[122 118 132 133 102 154] gives 154
[122 150 144 119] gives 119
[131 101 144 100 118] gives 118
[157 121 131 106 128 138 131] gives 131
[130 114 123 151] gives 151
[120 153 123 121] gives 121
---
[[133 122 133 130 113 145 106]
 [123 128 126 125 135 138 123]] --> 133

[[124 110 110 108 139 157]
 [113 122 119 130 124 115]] --> 110

[[149 149 155 112 117 110 109]
 [131 129 130 137 125 137 126]] --> 155

[[117 125 121 132 137 133]
 [124 122 154 135 121 123]] --> 121

[[146 152 128 123 113]
 [111 101 136 118 137]] --> 128

[[128 133 138 132]
 [104 116 122 128]] --> 138

[[102 134 149 120 120]
 [115 103 106 119 125]] --> 149
---
[[116 132 152 135]
 [113 134 156 136]
 [147 129 104 116]] | 104

[[128 105 135 111 100]
 [120 111 145 144 138]
 [ 99 116 118 117 100]] | 117

[[144 134 118 117 114 139 136]
 [128 121 137 129 126 100 113]
 [148 118 139 133 114 113 115]] | 113

[[120 127 136 119 109]
 [120 119 138 122 115]
 [135 114 120 138 150]] | 138

[[130 143 127 154 151 106]
 [122 132 107 151 156 117]
 [108 120 111 113 123 157]] | 123

[[147 134 121 129 154]
 [126 105 154 107 135]
 [146 111 125 122 140]] | 122
---
[[ 99  99 100  99 157 157]
 [157 158 157 157  99  99]
 [100 104  99 102 157 154]] → 99

[[125 104 130 138 115 144 130]
 [119 127 118 117 136 132 125]
 [114 122 123 116 133 149 125]] → 115

[[106 111 151 106 111 150]
 [149 135 105 150 136 106]
 [108 121 150 109 123 151]] → 106

[[131 129 129 122 129]
 [120 132 124 142 125]
 [140 123 133 106 133]] → 129

[[123 134 131 116 127 136]
 [123 106 120 120 113 125]
 [146 133 120 109 129 109]] → 116

[[135 129 117 104]
 [135  98 111 139]
 [118 144 119 137]] → 129
---
Input: (105, 105, 105, 106)
Output: 105, 106
Input: ((115, 130, 107, 124, 139, 122, 122), (117, 115, 116, 109, 132, 126, 107), (151, 105, 116, 122, 125, 148, 139))
Output: 115, 139
Input: (129, 153, 130, 131, 144, 125)
Output: 129, 125
Input: (126, 106, 127, 128)
Output: 126, 128
Input: ((114, 147, 121, 110, 130, 122), (121, 130, 126, 124, 113, 123), (138, 107, 138, 126, 122, 128))
Output: 114, 128
Input: (126, 109, 135, 150, 118, 125, 122)
Output: 126, 122
Input: ((114, 113, 111, 114, 114, 113, 112), (115, 110, 106, 113, 111, 109, 106))
Output: 114, 106
Input: ((115, 141, 133, 139), (133, 146, 144, 103))
Output: 115, 103
---
114  105  150  146 --> 105
115  137  101  129 --> 137
147  111  116  103 --> 111
152  153  145  148 --> 153
105  129  113  141 --> 129
140  140  154  137 --> 140
107  124  128  117 --> 124
---
[[136 136 130 129]
 [124 127 118 125]
 [125 153 123 141]] 153, 141

[[131 124 130 120]
 [128 151 130 157]
 [129 116 129 116]] 157, 151

[[129 150 122 148 117 104]
 [128 105 125 155 118 156]] 156, 155

[127 149 118 129 127 132] 149, 132

[108 109 105 102 103] 109, 108

[[132 126 130 127 128 130]
 [132 127 128 128 127 130]
 [129 136 141 107 127 142]] 142, 141

[139 152 137 155 136 143] 155, 152

[123 120 102 156 106 142] 156, 142
---
[133 124 132 102] 132

[[132 143 106 147 122 123]
 [132 117 115 129 108 108]] 106

[139 108 105 139 119 124] 105

[[110 129 106 113]
 [148 117 144 147]
 [119  99 103 112]] 106

[[118 138 124 104 124 114]
 [148 152 135 131 146 120]] 124

[137 122 151 130 130] 151

[[138 133 155 140 131 122]
 [108 129 143 134 136 128]
 [157 121 148 121 137 125]] 155

[131 140 142 149 152] 142

[[144 155 131 109]
 [124 128 111 109]] 131
---
[[123 143 122 131 107]
 [120 151 123 134 102]
 [111 117 135 145 119]]
135

[[105 137 109 115]
 [134 116 136 129]
 [120 130 138 130]]
130

[[125 128 125 128 122 116 117]
 [127 127 128 128 137 150 150]
 [125 126 127 130 135 145 145]]
135

[[121 121 136 130 123 121 130]
 [151 122 119 138 130 136 131]
 [136 130 123 136 124 151 145]]
124

[[124 123 124 126 124 126 125]
 [133 153 136 106 140 108 115]
 [123 120 123 127 122 127 126]]
122

[[131 117 137 130]
 [141 104 116 150]
 [146 137 104 130]]
137

[[139 139 156 142 142]
 [140 139  98 141 109]
 [146 146 117 147 120]]
117

[[136 126 135 102 128 135 142]
 [136 126 122 126 122 124 131]
 [137 136 118 128 120 127 128]]
120
---
[[138 139 144 145 138 135]
 [122 121 120 120 121 103]
 [117 117 117 114 119 122]] --> 122

[[140 136 147 137 139 138]
 [135 131 157 142 140 135]] --> 140

[[127 124 129 139 119 132 137]
 [118 120 120 156 112 135 134]] --> 127

[[100 114 112 117 100 112 109]
 [144 103 103 110 144 111 131]
 [121 123 124 121 121 122 120]] --> 144

[[152 117 121 140 101]
 [131 122 127 132 154]] --> 152

[[129 103 137 103 130]
 [131 108 139 102 112]] --> 129

[[132 130 127 134 138 136 113]
 [150 127 122 131 134 152 127]
 [124 123 129 125 109 111 155]] --> 150

[[129 117 136 137 110 117 137]
 [115 126 120 140 103 137 154]] --> 129

[[131 128 124 125 133]
 [105 107 109 107 110]] --> 131
---
[[125 152 120 114]
 [125 139 103 138]] -> 114, 125

[[133 101 115 122 114]
 [116 147 137 118 140]
 [148 132 155 124 128]] -> 114, 148

[110 107 127 142 129 120] -> 120, 110

[ 98 135 130 136 129 131] -> 131, 98

[116 141 141 150 124 130] -> 130, 116

[[153 120 132 115 127 121]
 [121 131 116 126 123 151]] -> 121, 121
---
[158 117 123 121 131 128] out 158, 128

[107 127 153 116 142] out 107, 142

[[127 114 117 129]
 [129 101 121 130]
 [127 103 115 130]] out 127, 130

[132 131 157 151 118] out 132, 118

[125 115 147 130 101] out 125, 101

[[148 151 146 116]
 [138 139 137 128]
 [153 117 145 114]] out 148, 114

[103 140 139 146 117 131 140] out 103, 140

[[133 115 150 140]
 [136 146 141 112]
 [136 146 141 113]] out 133, 113
